Below are the code and all the weights of a small trained network. Each question names an input and a class and asks about switching units off, where a switched-off unit gives its printed mean instead of its output.

import numpy as np


def w(rows, s, z=0):
    codes = np.array(rows[::2]) - 128.0
    scale = np.full(codes.shape[1], s)
    scale[-1] = z or s
    return codes * scale


def f(y):
    return y / 2 * (1 + np.tanh(0.7978845608 * (y + 0.044715 * y**3)))


def log_softmax(a):
    a = a - a.max(-1, keepdims=True)
    return a - np.log(np.exp(a).sum(-1, keepdims=True))


def net(x, mask):
    res = np.array(x, float).reshape(1, 2) / 4 @ E
    y = f(res @ A[0][:, :-1].T + A[0][:, -1])
    res = res + np.where(mask, y, B[0][:, -1]) @ B[0][:, :-1]
    return log_softmax(res[-1] @ U[:, :-1].T + U[:, -1])


A, B = {}, {}
E = w([
[53,218,194,207,255,98,171,106,97,194,150,111],'x0',
[80,134,205,18,112,231,118,178,60,199,84,198],'x1',
],0.0082)
A[0] = w([
[102,210,146,146,194,151,238,86,70,198,199,48,5],'n0',
[98,143,165,59,147,193,83,233,67,158,36,188,27],'n1',
[167,1,129,6,46,242,36,243,118,76,22,172,253],'n2',
[177,132,67,167,157,69,113,59,152,122,220,99,39],'n3',
[85,126,163,167,185,63,208,98,78,218,189,148,59],'n4',
[1,209,191,246,195,154,194,100,128,217,170,160,244],'n5',
[19,148,226,102,86,217,120,200,40,226,42,248,182],'n6',
[225,31,66,65,64,195,65,158,138,47,89,108,3],'n7',
[127,188,193,180,186,87,184,98,73,187,178,126,19],'n8',
[168,73,90,164,149,55,126,76,217,93,176,68,6],'n9',
[214,44,44,77,64,177,97,173,247,92,77,144,228],'n10',
[154,135,150,209,143,98,115,90,174,48,194,51,15],'n11',
[184,132,33,233,156,18,191,14,216,24,241,100,229],'n12',
],0.0053,0.0045)
B[0] = w([
[207,36,84,146,64,64,142,202,59,227,174,156,162],'n0',
[114,92,117,43,118,2,197,96,52,195,120,47,174],'n1',
[141,167,146,138,164,70,73,66,136,106,227,130,247],'n2',
[182,65,114,82,76,68,131,90,44,156,172,78,154],'n3',
[197,83,53,116,63,35,65,185,132,186,204,194,161],'n4',
[201,160,136,172,118,69,59,154,247,65,220,153,222],'n5',
[126,103,183,84,171,30,149,64,83,91,165,42,228],'n6',
[173,85,53,143,36,76,142,179,85,187,178,162,183],'n7',
[196,91,19,162,57,57,92,188,69,221,189,173,159],'n8',
[129,39,82,35,22,95,186,104,41,211,138,81,159],'n9',
[204,148,113,182,104,79,62,120,227,138,204,159,216],'n10',
[126,37,93,10,79,54,203,72,30,189,163,53,153],'n11',
[120,214,177,68,163,83,130,56,108,51,152,73,234],'n12',
],0.0075,0.014)
U = w([
[244,101,51,168,21,84,20,177,134,211,193,190,59],'0',
[101,76,142,21,82,73,214,55,40,192,148,10,25],'1',
[133,192,189,187,176,133,8,79,211,37,168,125,242],'2',
[59,30,103,219,137,204,223,230,53,122,43,236,2],'3',
[55,65,12,211,133,204,195,254,79,105,37,213,2],'4',
[19,60,111,229,139,231,171,209,74,136,45,145,2],'5',
],0.0068,0.0045)

Each question gives the input, the list of numbers given to net, and the class t.
The units are the neurons (one row each of A and B). Each row of codes is followed by its name. A weight is (code - 128) times the scale printed after its matrix; where a second scale follows, it is the last column's (A, B and U).
mask holds one flag per neuron, in row order. A switched-off neuron (its flag False) gives its mean, the last column of its row in B, instead of its output. The means were averaged over made-up inputs and are rounded, as every weight is.
A unit's drop is (log p(t) with every unit on - log p(t) with that unit switched off) / (log p(t) with every unit on - log p(t) with every unit switched off).
The circuit of an input: a set's keep is (log p(t) with only the set's units on - log p(t) with every unit switched off) / (log p(t) with every unit on - log p(t) with every unit switched off). Starting from the 12 units with the biggest drops (on a tie, the unit counted first), units are removed one at a time, each time the one whose removal leaves the highest keep (on an exact tie, the one counted first), for as long as the keep stays at least 0.8.
units of the circuit, in order: the units of the circuit, biggest drop first
most important unit: the unit with the biggest drop
k most important neurons: the k neurons with the biggest drops, biggest first
drop of u: that unit's drop, to one decimal
input [-1,-3], class 2: most important unit => n1
input [7,-8], class 1: 2 most important neurons => (n12, n11)
input [0,-3], class 2: 2 most important neurons => (n1, n6)
input [3,2], class 2: units of the circuit, in order => (n7, n9)
input [-3,4], class 1: 3 most important neurons => (n5, n1, n6)
input [-5,6], class 1: 2 most important neurons => (n6, n1)
input [6,6], class 0: 3 most important neurons => (n5, n4, n12)
input [5,5], class 0: 3 most important neurons => (n5, n12, n4)
input [-2,4], class 1: 2 most important neurons => (n5, n1)
input [-2,3], class 2: 2 most important neurons => (n9, n11)
input [5,-8], class 1: drop of n12 => 0.3
input [-1,6], class 1: drop of n1 => 0.1
input [-3,0], class 2: drop of n12 => -0.1
input [8,3], class 0: drop of n2 => 0.0
input [7,-5], class 0: most important unit => n5
